Below is a small trained network, with its code and all its weights. Each question gives an input and a class and asks what happens when units are switched off, that is, made to give their printed mean instead of their output.

import numpy as np


def w(rows, s, z=0):
    codes = np.array(rows[::2]) - 128.0
    scale = np.full(codes.shape[1], s)
    scale[-1] = z or s
    return codes * scale


def f(y):
    return y / 2 * (1 + np.tanh(0.7978845608 * (y + 0.044715 * y**3)))


def log_softmax(a):
    a = a - a.max(-1, keepdims=True)
    return a - np.log(np.exp(a).sum(-1, keepdims=True))


def net(x, mask):
    res = np.array(x, float).reshape(1, 8) / 4 @ E
    y = f(res @ A[0][:, :-1].T + A[0][:, -1])
    res = res + np.where(mask, y, B[0][:, -1]) @ B[0][:, :-1]
    return log_softmax(res[-1] @ U[:, :-1].T + U[:, -1])


A, B = {}, {}
E = w([
[142,166,195,74,58],'x0',
[167,126,204,99,169],'x1',
[77,254,80,164,184],'x2',
[171,169,91,15,170],'x3',
[150,126,95,54,21],'x4',
[172,234,69,198,81],'x5',
[220,155,171,152,50],'x6',
[15,167,131,117,47],'x7',
],0.0091)
A[0] = w([
[119,103,195,184,124,4],'n0',
[155,53,136,151,126,16],'n1',
[149,118,152,90,172,80],'n2',
[131,105,81,123,103,93],'n3',
[183,148,116,85,13,165],'n4',
[67,124,103,105,176,29],'n5',
[141,154,115,126,121,133],'n6',
[86,132,68,94,196,158],'n7',
[185,129,140,160,89,75],'n8',
[93,243,83,100,108,212],'n9',
[139,142,86,189,99,57],'n10',
[179,99,78,117,112,73],'n11',
[183,114,200,101,199,187],'n12',
[103,108,107,70,163,106],'n13',
[181,169,165,134,75,192],'n14',
[179,106,182,99,200,118],'n15',
[176,122,79,130,60,72],'n16',
[147,91,130,113,48,172],'n17',
[104,130,84,176,118,149],'n18',
[89,72,249,151,97,89],'n19',
[104,188,154,100,57,59],'n20',
[159,65,141,162,119,40],'n21',
[150,127,87,148,100,184],'n22',
[120,195,149,146,172,165],'n23',
[122,86,118,117,208,9],'n24',
[94,172,223,81,91,205],'n25',
[201,146,129,95,18,191],'n26',
[79,145,92,173,181,111],'n27',
[172,107,135,112,218,25],'n28',
[162,158,125,178,162,130],'n29',
],0.013,0.0044)
B[0] = w([
[90,112,96,187,115,169],'n0',
[129,178,93,146,113,170],'n1',
[120,115,172,151,153,168],'n2',
[99,98,112,160,119,146],'n3',
[103,32,57,49,145,249],'n4',
[83,145,106,80,192,174],'n5',
[115,146,124,117,119,146],'n6',
[67,145,76,150,210,212],'n7',
[109,116,108,101,189,173],'n8',
[152,179,57,127,116,250],'n9',
[141,179,123,158,125,175],'n10',
[141,100,119,138,165,157],'n11',
[169,132,239,149,145,228],'n12',
[85,95,135,145,168,176],'n13',
[118,130,133,79,136,209],'n14',
[176,104,207,160,157,212],'n15',
[90,127,74,122,125,182],'n16',
[57,91,120,144,106,212],'n17',
[133,186,134,111,70,182],'n18',
[75,92,152,186,60,233],'n19',
[179,93,117,104,103,200],'n20',
[141,183,80,188,133,169],'n21',
[120,149,99,161,123,168],'n22',
[187,131,92,121,140,188],'n23',
[142,55,75,140,164,180],'n24',
[201,1,171,44,65,227],'n25',
[60,71,116,47,130,253],'n26',
[97,168,88,99,127,204],'n27',
[190,89,150,165,168,192],'n28',
[180,181,138,124,155,182],'n29',
],0.009,0.013)
U = w([
[103,254,82,178,154,105],'0',
[79,89,192,95,127,172],'1',
[194,153,155,69,120,102],'2',
[146,111,138,163,229,13],'3',
[70,108,39,94,121,253],'4',
[116,110,169,215,57,8],'5',
],0.0093,0.0043)

Each question gives the input, the list of numbers given to net, and the class t.
The units are the neurons (one row each of A and B). Each row of codes is followed by its name. A weight is (code - 128) times the scale printed after its matrix; where a second scale follows, it is the last column's (A, B and U).
mask holds one flag per neuron, in row order. A switched-off neuron (its flag False) gives its mean, the last column of its row in B, instead of its output. The means were averaged over made-up inputs and are rounded, as every weight is.
A unit's drop is (log p(t) with every unit on - log p(t) with that unit switched off) / (log p(t) with every unit on - log p(t) with every unit switched off).
The circuit of an input: a set's keep is (log p(t) with only the set's units on - log p(t) with every unit switched off) / (log p(t) with every unit on - log p(t) with every unit switched off). Starting from the 12 units with the biggest drops (on a tie, the unit counted first), units are removed one at a time, each time the one whose removal leaves the highest keep (on an exact tie, the one counted first), for as long as the keep stays at least 0.8.
circuit, biggest first: the units of the circuit, biggest drop first
k most important neurons: the k neurons with the biggest drops, biggest first
drop of u: that unit's drop, to one decimal
input [-3,5,-6,-1,4,3,6,-5], class 4: circuit, biggest first -> n4
input [0,-4,-4,6,3,-5,1,-4], class 1: circuit, biggest first -> n9, n12
input [2,0,2,0,-1,-4,-3,1], class 3: circuit, biggest first -> n26, n4
input [-1,4,-1,-4,-8,-6,5,-4], class 5: circuit, biggest first -> n19, n0
input [7,-1,2,8,0,-4,3,-7], class 1: circuit, biggest first -> n9, n2
input [5,3,0,-2,-7,-4,0,6], class 5: circuit, biggest first -> n19, n26
input [8,-2,-3,-7,1,0,-8,2], class 5: 3 most important neurons -> n19, n26, n4
input [-1,6,-8,0,4,5,4,-7], class 1: 3 most important neurons -> n12, n15, n26
input [0,-2,0,5,2,3,2,-7], class 3: 2 most important neurons -> n25, n11
input [2,-7,-5,-7,1,-5,-1,8], class 5: drop of n19 -> 0.3
input [7,2,-1,-8,-8,-4,-3,-6], class 5: drop of n19 -> 0.3
input [-2,4,1,-2,-3,-1,4,5], class 5: drop of n4 -> 0.2
